In the rows, 128 means zero.
Each row of numbers belongs to one of the elements below and depends on some of the facts about them. Some rows are named. Which element is each other row?

How the elements are related:
fladrel	Λ	796; novatrir	Λ	580; zetres	Λ	707
nesul	Λ	707; bogul	Λ	371; sebeskan	Λ	580
fedrun	Λ	24; patruskes	Λ	24; trimun	Λ	371
tage	Λ	371; bekli	Λ	580; tradrufak	Λ	580
vibabrek	Λ	580; stusko	Λ	24; breflivil	Λ	796
gruron	Λ	24; bifal	Λ	371; kopla	Λ	796
veror	Λ	24; dipur	Λ	24; dipir	Λ	371
fadrik	Λ	580; skitar	Λ	580; flasir	Λ	580
tafla	Λ	24; plamel	Λ	24; fusturel	Λ	796
kodri	Λ	796; plebi	Λ	707; kasuk	Λ	24
gofa	Λ	580; ravuvi	Λ	371; tekim	Λ	707
bepos	Λ	580; kapi	Λ	371; dupo	Λ	24
bitrus	Λ	580; suplir	Λ	371; kanos	Λ	371
grizo	Λ	24; drofa	Λ	371; kluski	Λ	371
druplek	Λ	371; skivur	Λ	796; dibri	Λ	371
sketokla	Λ	707; skugok	Λ	796; geder	Λ	24
drekor	Λ	371; plozepin	Λ	707; gasku	Λ	707
truri	Λ	371; rafetis	Λ	24; duvam	Λ	796
nesul	Π	dibri; patruskes	Π	dipir; trimun	Π	drekor
bekli	Π	nesul; gruron	Π	bifal; veror	Π	stusko
dipur	Π	dipir; fusturel	Π	skitar; kasuk	Π	novatrir
gofa	Π	bifal; tekim	Π	bifal; bitrus	Π	kanos
druplek	Π	fladrel; druplek	Π	tradrufak; skivur	Π	kanos
geder	Π	plebi; gasku	Π	tekim; novatrir	γ	zevil
nesul	γ	skugok; bogul	γ	stusko; bigrus	γ	veror
drigrum	γ	drekor; fedrun	γ	plozepin; patruskes	γ	ravuvi
trimun	γ	plebi; bratumal	γ	kodri; tradrufak	γ	rafetis
breflivil	γ	dibri; totros	γ	suplir; gruron	γ	busube
veror	γ	drekles; dipir	γ	gruron; matrum	γ	kasuk
fadrik	γ	fedrun; flasir	γ	bitrus; tafla	γ	fusturel
plamel	γ	bogul; suflak	γ	geder; plebi	γ	totros
kasuk	γ	gofa; gofa	γ	nuvum; ravuvi	γ	trimun
tekim	γ	tafla; nuvum	γ	novatrir; kapi	γ	bepos
dupo	γ	ruskek; bitrus	γ	tradrufak; grizo	γ	matrum
drekles	γ	grotus; sketokla	γ	drigrum; skugok	γ	breflivil
geder	γ	ribun; drekor	γ	nesul; ruskek	γ	dipir
plozepin	γ	suflak; truri	γ	vibabrek; busube	γ	bigrus
duvam	γ	kapi; grotus	γ	duvam; fladrel	ξ	115
novatrir	ξ	115; zetres	ξ	990; nesul	ξ	153
bogul	ξ	153; sebeskan	ξ	153; fedrun	ξ	652
patruskes	ξ	376; trimun	ξ	652; tage	ξ	970
bekli	ξ	783; tradrufak	ξ	783; vibabrek	ξ	990
stusko	ξ	990; breflivil	ξ	376; gruron	ξ	153
bifal	ξ	783; kopla	ξ	652; veror	ξ	783
dipur	ξ	783; dipir	ξ	970; fadrik	ξ	115
skitar	ξ	970; flasir	ξ	153; tafla	ξ	783
plamel	ξ	153; fusturel	ξ	652; kodri	ξ	990
plebi	ξ	376; kasuk	ξ	652; gofa	ξ	153
ravuvi	ξ	652; tekim	ξ	783; bepos	ξ	376
kapi	ξ	990; dupo	ξ	783; bitrus	ξ	783
suplir	ξ	115; kanos	ξ	153; grizo	ξ	153
drofa	ξ	990; kluski	ξ	115; druplek	ξ	970
skivur	ξ	376; dibri	ξ	990; sketokla	ξ	652
skugok	ξ	376; geder	ξ	376; drekor	ξ	970
plozepin	ξ	115; gasku	ξ	115; truri	ξ	970
rafetis	ξ	376; duvam	ξ	376

Some elements and their rows:
zetres: [139 166 133 143 107 149]
bratumal: [126 142 121 134 118 146]
novatrir: [199  99 192 109  97 105]
nuvum: [125 141 132 135 116 151]
skivur: [115 130 179 186  70 152]
bitrus: [143  99 164 205  77 131]
nesul: [108 100 168 113 148 123]
bekli: [117 109 118 140 144 115]
drekor: [143 143 115  84 145 128]
trimun: [108 136 104 131 135 144]
rafetis: [123 105 110 105 142 110]
skitar: [163 127 129  93 132 106]
tekim: [125 111 165 136 135 130]
gasku: [110 161 103 138 117 155]
bifal: [149  99 166 111 147 112]
gruron: [112 119  84 126 145 110]
sebeskan: [126  85 142 116 147  93]
stusko: [157 138 109 104 142 119]
fedrun: [131 120 108 122 135 125]
dupo: [139 132  96 126 134 119]
drekles: [130 134 136 147 125 110]
druplek: [120 158  93 133 123 143]
bigrus: [132 151 115 136 121 132]
duvam: [118 106 171 129 139  97]

Which element is each row?
A row may be one of the elements named above.
[104 116  90 110 147 124]	geder
[115 125 181 187  68 152]	skivur
[144 160 114 140 116 142]	drofa
[122 107 154  80 153 121]	plebi
[136 138  96 114 129 128]	fadrik
[143 143 122  85 142 127]	drekor
[154  73 216 155  97 109]	kanos
[128 174  83 131 116 152]	ruskek
[117 138 157 146 111 146]	fusturel
[118  89 159 121 142 109]	bogul
[130 119 140 148 128 109]	grotus
[201 110 199 110  95 102]	novatrir
[ 68 135  48 170 152 147]	dipur
[134 124 113 122 132 124]	fedrun
[102 115  85 110 149 122]	geder
[169 113 174 156  83 115]	kasuk
[125 152 123 127 117 150]	plozepin
[123 116 168 132 133 134]	tekim
[131 120 130 127 128 129]	ravuvi
[122 101 102 143 146 101]	veror
[153 131 137 148 124 101]	kapi
[137  96 141 133 138 114]	tafla
[150 148  99 135 121 136]	vibabrek
[133  87 135 114 154  60]	bepos
[117 104 173 127 138  90]	duvam
[152  83 165 105 148  94]	tradrufak
[142 147 152 101 128 131]	fladrel
[156 137 110 106 142 121]	stusko

Now the same elements, written a new way:
Some rows with their names:
skivur: [106 119 130 129 124  87 108 146 161 155  40 169  74 132 159 117 180 155
  99 113 108 105  57 123 102 102 147  89 165 109 159 175 131 154 126  79
 142]
kanos: [144 148 131 113 100 124 129 133 149 151  57 151  87 136 133  99 130 125
 134 104 149 156  80 120 106  60 125 130 132 116 135 149 112 128 151 116
 128]
busube: [124 142 154  65 125 157 117 120 157 144 149 119 199 132 133 136 122 139
 140 128 124 117 137 165 129 103 116  99 139 114 113 150 102 124 153 124
 128]
nuvum: [112 118 153 116 128 136 126 139 157 100 129 134 138 130 148 133 119 113
 126 143 131 144 115 149 134  98 105 141 162 116 110 131  82 129 126 140
 114]
gofa: [ 62 150 184 200 140  88 128 147 147  77 123 129 151 121 170 119 164 183
 175 143 149 124 112 171  79 108  94 159  87 171 232 184 121 141  72 134
 142]
kasuk: [ 73 107 113 173 137 103  95 144 126 104 118 121 106 113 154 165 171 141
 115 149 136 154  92 170 136 145 117 159 122  96 165 170 105 147 135 105
 134]
matrum: [110 136 141 111 131 121 124 118 148  94 145 132 140 127 138 145 120 104
 109 151 152 136 129 166 133 116 123 154 157 122 128 153 115 132 124 134
 114]
grizo: [132 134 128 152 113 126 136 112 121 101 148 113 117 124 123 138 120 134
 102 136 190 163 132 147 113 107 134 165 122 102 131 145 109 130 139 148
 136]
dibri: [ 93 102 125 100 121 144 112 146 143 123 101 146  79 124 145 129 114 134
 136 119  92 133 121 123 120  66  70 139 119  95 113 139  66 149 144 131
 108]
breflivil: [ 93 119 133 136 114 149 137 130 168 115 113 159 109 138 138 145 120 173
  97 121 113 138 106 126 132 105 114 111 142 124 110 107  72 135 105 149
 119]
nesul: [125  70 158 164 139  83  79 142 126 133  91 142  49 123 163 142 206 138
 103 121  88 111 120 154 122 132  85 111 128 111 198 172  87 137 159 111
 136]
rafetis: [101 132 133 136 118 162 144 131 146 144 141 158 134 125 118 137 124 169
 100 128 125 149 103 131 125 112 108 139 138 103 104 127  81 135 112 129
 134]
tradrufak: [113 117 149 111 123 161 115 104 168 139 120 111 143 112 154 120 127 128
 107 138 139 155 111 146 123 123 111 136 123 135 144 147  79 146 129 121
 125]
gasku: [100 112 183 168 179 128 120 138 132 118 113 124 124 137 161 149 161 127
 164 127 103  98 112 150 107 128  97 115 113 137 199 179 121 171 105 101
 149]
tekim: [ 43 151 203 186 183 100 131 115 161 102 153  98 164 148 167 142 190 199
 203 135 147 109 109 183  72 146  80 146  97 199 248 224 132 188  60  84
 127]
patruskes: [100  72 123 164 121 106  97 153 105 118 176 139 101 109 134 196 207 173
  71 165  82  98 137 173 141 209  65 128 104  72 156 149  91 169 110 135
 151]
dipir: [144  99 138  65 125 164  71 147 157 131 158 104 176 148 102 177 161 181
 141 143  79  92 173 173 159 151  44  93  63  86 106 128  57 136 132 113
 127]
dipur: [ 91  43 141 139 125 124  96 139 124 129 164  95 105 115 159 180 216 168
  94 170  84 127 131 181 115 205  47 124  93  90 170 152  75 183 143 105
 143]
drigrum: [113 131 150 111 125 124 122 127 151  89 146 128 137 128 136 143 121 100
 110 135 155 143 124 168 135 121 125 151 160 121 129 162 111 133 132 141
 117]
sketokla: [102 143 125 147 156 137  95  96 135 105 141 123 119 125 123 176 112 120
  99 110 170 150 125 149 170 131 143 159 134 124 149 160 107 124 139 138
 105]
truri: [128 139 123  98 128 148 110 137 176 115 127 126 130 152 106 146 121 128
 125 125 149 138 125 132 130 113  94 139 109 118 123 129  90 135 110 101
 114]
plamel: [124 127 131 145 106 148 143 119 128 119 140 115 129 116 126 127 123 146
 111 135 170 165 120 143 110 100 123 146 111 110 126 128  92 130 150 144
 135]
flasir: [130 128 145 129 112 141 119 116 147 112 124 126 137 112 139 126 109 126
 104 130 155 145 134 142 131 102 131 138 104 128 153 135  88 114 130 161
 128]
drekles: [125 126 159  56 123 170 129 128 144 154 162 160 177 148 150 150 124 109
 119 118 151 139 112 142 128 124 126 109 131 135 149 122 122 117 137 115
 119]

Rows to name:
A row may be one of the elements named above.
[ 83 115 120 115 131 161 131 137 125 131 141 128 116 116 149 138 113 133
 115 121 129 145 121 133 110  82 111 151 123  86 118 144  93 143 148 120
 125]	stusko
[ 95 143 100 120 123 149 111 125 148 109 120 134 122 129 111 162 114 131
 135 121 158 161 103 146 166 118 101 162 118 126 133 140  92 142 123 137
 101]	ravuvi
[146 139 130 114 102 124 124 133 149 149  49 150  87 134 134  95 130 130
 135  95 144 156  75 115 107  55 125 130 132 121 139 149 110 126 154 116
 124]	kanos
[141 132 135 118 109 148 136 126 148 120 121 138 116 137 117 128 112 146
 135 127 148 159 117 130 120  81  87 137 102 132 130 123  90 131 138 153
 120]	bogul
[109 127 124  38 123 199 137 127 131 176 153 174 123 153 137 158 102 118
 127  92 154 136 108 101 110  89 105 130  79 136 165 119 131 134 130 108
 114]	kapi
[117 116 147 123 132 165 135 122 145 108 106 117 141 146 148 149  97 110
 117 135 135 126 106 132 113  99 132 109 122 121 134 108 105 166 130 137
 136]	fladrel
[ 82 112 110 140 132 111  91 154 139 108 102 139 100 128 139 164 164 140
 145 135 124 140  87 157 147 138  77 147 105 116 172 164 104 154 129 113
 118]	trimun
[ 71  95 123 144 138 115  88 146 153 102  98 141 110 129 174 174 173 151
 126 135 116 133  83 163 134 118 110 117 118 120 174 138  92 148 143 120
 116]	fusturel
[ 97  85 149 122 125 110  81 129 151 149  92 114 107 103 183 124 198 130
 107 149  94 118  97 155 109 160  93 118 123 119 192 180  93 162 133  87
 141]	bekli
[ 83 123 111 146 135 113  85 151 145 109  95 138  94 129 140 167 168 149
 144 140 123 141  91 154 146 136  82 145 111 114 173 167 103 156 122 109
 112]	trimun
[107 118 148 110 120 155 112 105 164 140 117 107 146 111 155 116 117 120
 106 142 143 154 109 141 120 124 112 134 124 133 142 148  72 148 127 116
 119]	tradrufak
[119 114 161 144 131 167 136 134 150 116  88 120 135 107 152 121 102  97
 122 139 106 133 107 127 123  90 109 138 125 111 134 118  74 146 122 139
 143]	novatrir
[138 131 131 119 108 156 131 128 145 118 117 138 114 133 115 128 118 148
 135 123 155 153 121 129 123  84  93 138  98 129 127 130  82 133 136 157
 118]	bogul
[117 124 141 110 130 141  98 141 185 116 116 130 153 133 137 140 123 122
  98 126 140 132 127 135 128 115 120 132 109 107 136 132  77 109 109  98
 122]	skitar
[113 127 152 138 141 157 127 106 155 142 136 164 106 138 122 146 122 153
  99 103 117 121 115 127 147 120 110 127 144 118 121 145  78 125 113 133
 126]	plebi
[113 131 134  77 119 188 142 115 145 173 150 198 146 161 148 174 116 152
  84  97 155 135  87  93 126 129 136  85 109 157 148  84 120 123 108 120
 127]	duvam
[106 121 134 131 114  90 109 141 161 156  44 173  78 131 159 121 181 154
 104 111 101 101  57 115 104 100 148  91 161 108 153 176 132 159 126  78
 140]	skivur
[ 75 165 154 131 134 155 151 122 169 109 150 102 170 152 131 131 129 183
 188 141 161 152 100 153  90 112  68 159  94 183 169 174 109 182  74 110
 109]	bifal
[116 139 139  87 121 175 120  94 150 167 140  63 198 121 125 127 144 178
 136 136 137 140 136 170 109 128 122 104 110  97 103 163  87 168 159 105
 139]	dupo
[124 141 142  86 119 175 125  98 156 163 143  63 201 118 126 135 142 176
 141 135 135 138 130 170 115 120 113 104 107  96 100 167  91 168 156 105
 142]	dupo
[113 118 132 113 136 115  89 163 166 122  97 141 108 151 125 144 172 144
 135 130 121 117 112 146 126 127  72 126 105 110 160 155  98 146 104  73
 122]	druplek
[ 84 132 101 147 126 148 126 126 130 107 135 118 132 120 128 155 115 135
 112 136 168 178 101 153 149 114 122 167 129 100 129 135  90 136 136 129
 118]	fedrun
[126 114 164 146 161 167 136 111 138 124 120 117 126 134 138 142 102  95
 125 117 128 125 114 133 124 101 120 125 132 124 137 133  91 147 128 132
 130]	plozepin
[ 66 151 187 194 147  89 132 151 150  82 118 128 147 119 178 116 162 180
 175 144 142 127 104 171  81 107  93 159  85 165 233 181 117 139  75 137
 145]	gofa

Now the same elements, written a new way:
Some elements and their rows:
veror: [127 128 116 107 149 105 141  92 145 142 140 120 126 121 117 133]
gasku: [151 138 140 125 114 132 131 114 135 155 125 161  36 129 149 118]
ruskek: [131 127 130 121 157 134 124 132 144 137 122 118 129 128 117 135]
vibabrek: [123 145 137 128 130 121 129 133 143 123 125 137 143 127 126 137]
drekor: [138 123 105 139 144 152 105 149 138 110 119 125 138 133 122 145]
busube: [134 129 130 118 157 130 120 121 142 138 117 111 135 126 117 128]
bogul: [ 99 131 119 133 134 121 112 109 144 130 125 120 118 130 122 148]
bifal: [146 133 171 139 108 127 129 102 145  94 100 140  40 137 145 125]
zetres: [135 138 138 129 132 116 127 126 133 131 139 135 137 126 122 133]
dupo: [133 125 132 121 140 116 139 102 144 128 144 123 121 125 118 143]
plamel: [118 130 122 133 136 125 119  93 142 137 149 117 102 129 111 147]
truri: [125 135 122 127 149 147 104 134 134 135 117 128 130 127 124 141]
bigrus: [134 131 129 118 158 131 121 119 142 136 115 110 134 127 116 127]
kanos: [111 144 139 147 123 121 108 105 136 101 124 117 136 134 114 148]
nuvum: [122 130 161 118 154 142 123 145 143 144 130 119 121 127 121 147]
rafetis: [144 141 142 122 128 113 143 114 143 120 147 143 133 123 123 139]
drekles: [131 131 129 120 158 128 122 120 142 136 116 114 131 127 115 127]
fladrel: [141 144 136 128 134 130 130 124 144 102 131 133 146 125 119 143]
plozepin: [138 120 132 121 139 127 127 126 131 132 139 131 128 124 127 145]
flasir: [ 98 130 120 132 133 124 116 108 143 132 128 118 117 130 119 149]
fadrik: [125 127 129 117 140 129 129 129 139 122 122 129 133 125 130 143]
kodri: [131 146 132 125 136 124 133 123 152 120 134 138 131 126 121 138]
breflivil: [133 124 115 120 134 123 145 123 155 109 136 137 130 125 128 143]
zevil: [133 145 145 130 142 132 127 147 142 135 133 130 137 129 120 133]

Rows to name:
Some rows may be elements named above.
[135 120 132 120 139 127 128 127 130 132 136 133 130 125 127 145]	plozepin
[151 138 141 124 115 128 131 113 138 151 125 162  39 129 149 118]	gasku
[130 128 118 128 124 130 120  63 143 162 129 133   9 131 131 122]	gruron
[124 140 139 121 128 110 140 123 143 112 123 141 146 125 130 135]	bepos
[115 118  97 143 129 119 116 121 139 131 152 122 126 134 118 149]	nesul
[141 125 123 122 141 137 128 111 135 131 145 127 123 123 120 149]	fedrun
[134 130 131 132 151 146  98 121 128 106 103 108 145 129 115 142]	dipir
[125 128 129 117 142 129 127 132 137 123 122 129 135 125 130 143]	fadrik
[116 118  98 145 129 119 117 114 138 130 150 122 124 133 117 148]	nesul
[143 118 148 125 120 124 135  98 142 135 120 141  25 132 144 125]	tekim
[147 139 139 121 127 113 146 114 142 121 148 143 132 123 123 138]	rafetis
[144 139 140 121 127 113 147 116 142 119 146 141 133 123 123 139]	rafetis
[110 130 113 113 142 131 122 133 141 135 125 137 135 123 132 148]	trimun
[113 151 105 124 145 137 108 154 138 154 130 147 147 124 128 136]	druplek
[139 117 147 121 135 118 137 119 131 108 135 127 136 126 126 148]	plebi
[124 131 136 109 144 139 127 115 136 152 153 134 117 119 123 156]	kasuk
[ 99 132 153 124 117 143 116  96 146 162 119 137   9 132 144 141]	gofa
[131 142 129 122 132 107 142 115 148 135 153 140 139 123 118 139]	dipur
[137 146 134 137 138 146 103 138 133 120 118 125 144 129 118 141]	skitar
[127 140 138 135 131 119 125 135 140 103 122 132 153 129 125 140]	dibri
[117 128 122 120 140 132 119 127 136 123 123 132 130 125 131 148]	ravuvi
[105 126 124 116 141 114 138 125 145 134 128 129 133 124 127 144]	bitrus

